Below is a small trained network, with its code and all its weights. Each question gives an input and a class and asks what happens when units are switched off, that is, made to give their printed mean instead of their output.

import numpy as np


def w(rows, s, z=0):
    codes = np.array(rows[::2]) - 128.0
    scale = np.full(codes.shape[1], s)
    scale[-1] = z or s
    return codes * scale


def f(y):
    return np.maximum(y, 0)


def log_softmax(a):
    a = a - a.max(-1, keepdims=True)
    return a - np.log(np.exp(a).sum(-1, keepdims=True))


def net(x, mask):
    res = np.array(x, float).reshape(1, 5) / 4 @ E
    y = f(res @ A[0][:, :-1].T + A[0][:, -1])
    res = res + np.where(mask, y, B[0][:, -1]) @ B[0][:, :-1]
    return log_softmax(res[-1] @ U[:, :-1].T + U[:, -1])


A, B = {}, {}
E = w([
[186,144,94,63,211,138,177,54],'x0',
[206,237,223,96,80,202,143,133],'x1',
[113,254,145,195,222,148,200,147],'x2',
[43,91,137,194,167,149,134,148],'x3',
[14,192,159,42,147,54,200,76],'x4',
],0.0079)
A[0] = w([
[111,165,137,103,181,59,239,49,134],'n0',
[85,73,74,165,130,96,81,168,131],'n1',
[125,180,105,159,183,108,220,156,176],'n2',
[103,8,107,99,50,73,157,50,170],'n3',
[87,77,43,98,204,112,190,46,219],'n4',
[82,55,148,62,55,37,50,173,160],'n5',
[194,122,126,159,140,218,127,69,157],'n6',
[243,123,127,93,138,184,88,62,78],'n7',
[108,186,211,25,160,90,141,203,169],'n8',
[171,87,98,218,128,222,92,112,103],'n9',
[144,100,110,172,191,162,154,86,3],'n10',
[205,87,46,202,112,178,52,108,210],'n11',
[207,104,58,90,129,127,116,144,67],'n12',
[66,182,187,52,120,98,127,101,188],'n13',
[10,70,125,136,100,126,101,220,246],'n14',
[116,255,211,79,100,90,144,220,192],'n15',
[244,107,95,94,94,57,88,135,128],'n16',
],0.0082,0.0046)
B[0] = w([
[106,223,192,163,159,213,139,180,237],'n0',
[130,70,178,187,154,141,42,153,192],'n1',
[118,159,121,204,155,150,145,165,219],'n2',
[24,86,108,134,146,178,65,154,221],'n3',
[86,118,28,146,254,57,214,91,247],'n4',
[84,146,145,185,61,217,79,181,216],'n5',
[114,106,180,99,76,148,65,154,182],'n6',
[183,99,142,37,80,89,54,192,187],'n7',
[132,252,74,136,96,179,174,28,201],'n8',
[82,169,199,159,88,202,110,226,188],'n9',
[129,84,78,157,222,122,102,180,150],'n10',
[131,120,193,39,100,157,37,218,218],'n11',
[172,147,52,44,103,105,210,130,163],'n12',
[89,191,49,164,102,177,187,36,211],'n13',
[29,68,47,199,199,150,160,33,225],'n14',
[60,210,43,145,145,233,195,61,224],'n15',
[154,162,138,17,51,103,90,186,188],'n16',
],0.0074,0.012)
U = w([
[54,22,87,188,128,70,136,50,136],'0',
[255,216,191,52,14,98,115,80,3],'1',
[200,77,140,51,99,139,64,113,49],'2',
[180,107,136,224,237,90,195,153,146],'3',
[104,146,197,220,56,224,72,83,232],'4',
[47,238,141,48,159,109,238,73,199],'5',
],0.0071,0.0051)

Each question gives the input, the list of numbers given to net, and the class t.
The units are the neurons (one row each of A and B). Each row of codes is followed by its name. A weight is (code - 128) times the scale printed after its matrix; where a second scale follows, it is the last column's (A, B and U).
mask holds one flag per neuron, in row order. A switched-off neuron (its flag False) gives its mean, the last column of its row in B, instead of its output. The means were averaged over made-up inputs and are rounded, as every weight is.
A unit's drop is (log p(t) with every unit on - log p(t) with that unit switched off) / (log p(t) with every unit on - log p(t) with every unit switched off).
The circuit of an input: a set's keep is (log p(t) with only the set's units on - log p(t) with every unit switched off) / (log p(t) with every unit on - log p(t) with every unit switched off). Starting from the 12 units with the biggest drops (on a tie, the unit counted first), units are removed one at a time, each time the one whose removal leaves the highest keep (on an exact tie, the one counted first), for as long as the keep stays at least 0.8.
circuit, biggest first: the units of the circuit, biggest drop first
unit that matters most: the unit with the biggest drop
k most important neurons: the k neurons with the biggest drops, biggest first
drop of u: that unit's drop, to one decimal
input [7,-1,-8,-3,3], class 2: circuit, biggest first	n15
input [-2,7,6,2,0], class 5: 2 most important neurons	n15, n5
input [-4,5,-3,-4,2], class 5: 2 most important neurons	n15, n1
input [4,-8,-2,-5,-3], class 2: 3 most important neurons	n11, n16, n14
input [5,-5,-8,-1,-2], class 2: 2 most important neurons	n16, n11
input [7,2,-6,-5,-1], class 2: 2 most important neurons	n3, n8
input [7,-1,-6,-8,-6], class 1: 4 most important neurons	n16, n12, n14, n1
input [-1,2,-8,-7,0], class 2: 3 most important neurons	n3, n8, n0
input [1,6,-3,-4,2], class 1: 3 most important neurons	n4, n14, n7
input [1,-6,6,3,4], class 3: 2 most important neurons	n15, n2
input [-5,-5,5,7,1], class 0: 2 most important neurons	n14, n0
input [-6,-4,5,4,3], class 0: drop of n14	0.3
input [-8,-3,3,7,6], class 0: drop of n14	0.6
input [4,-4,-8,-4,0], class 2: drop of n16	0.2
input [0,-6,4,7,6], class 3: unit that matters most	n0
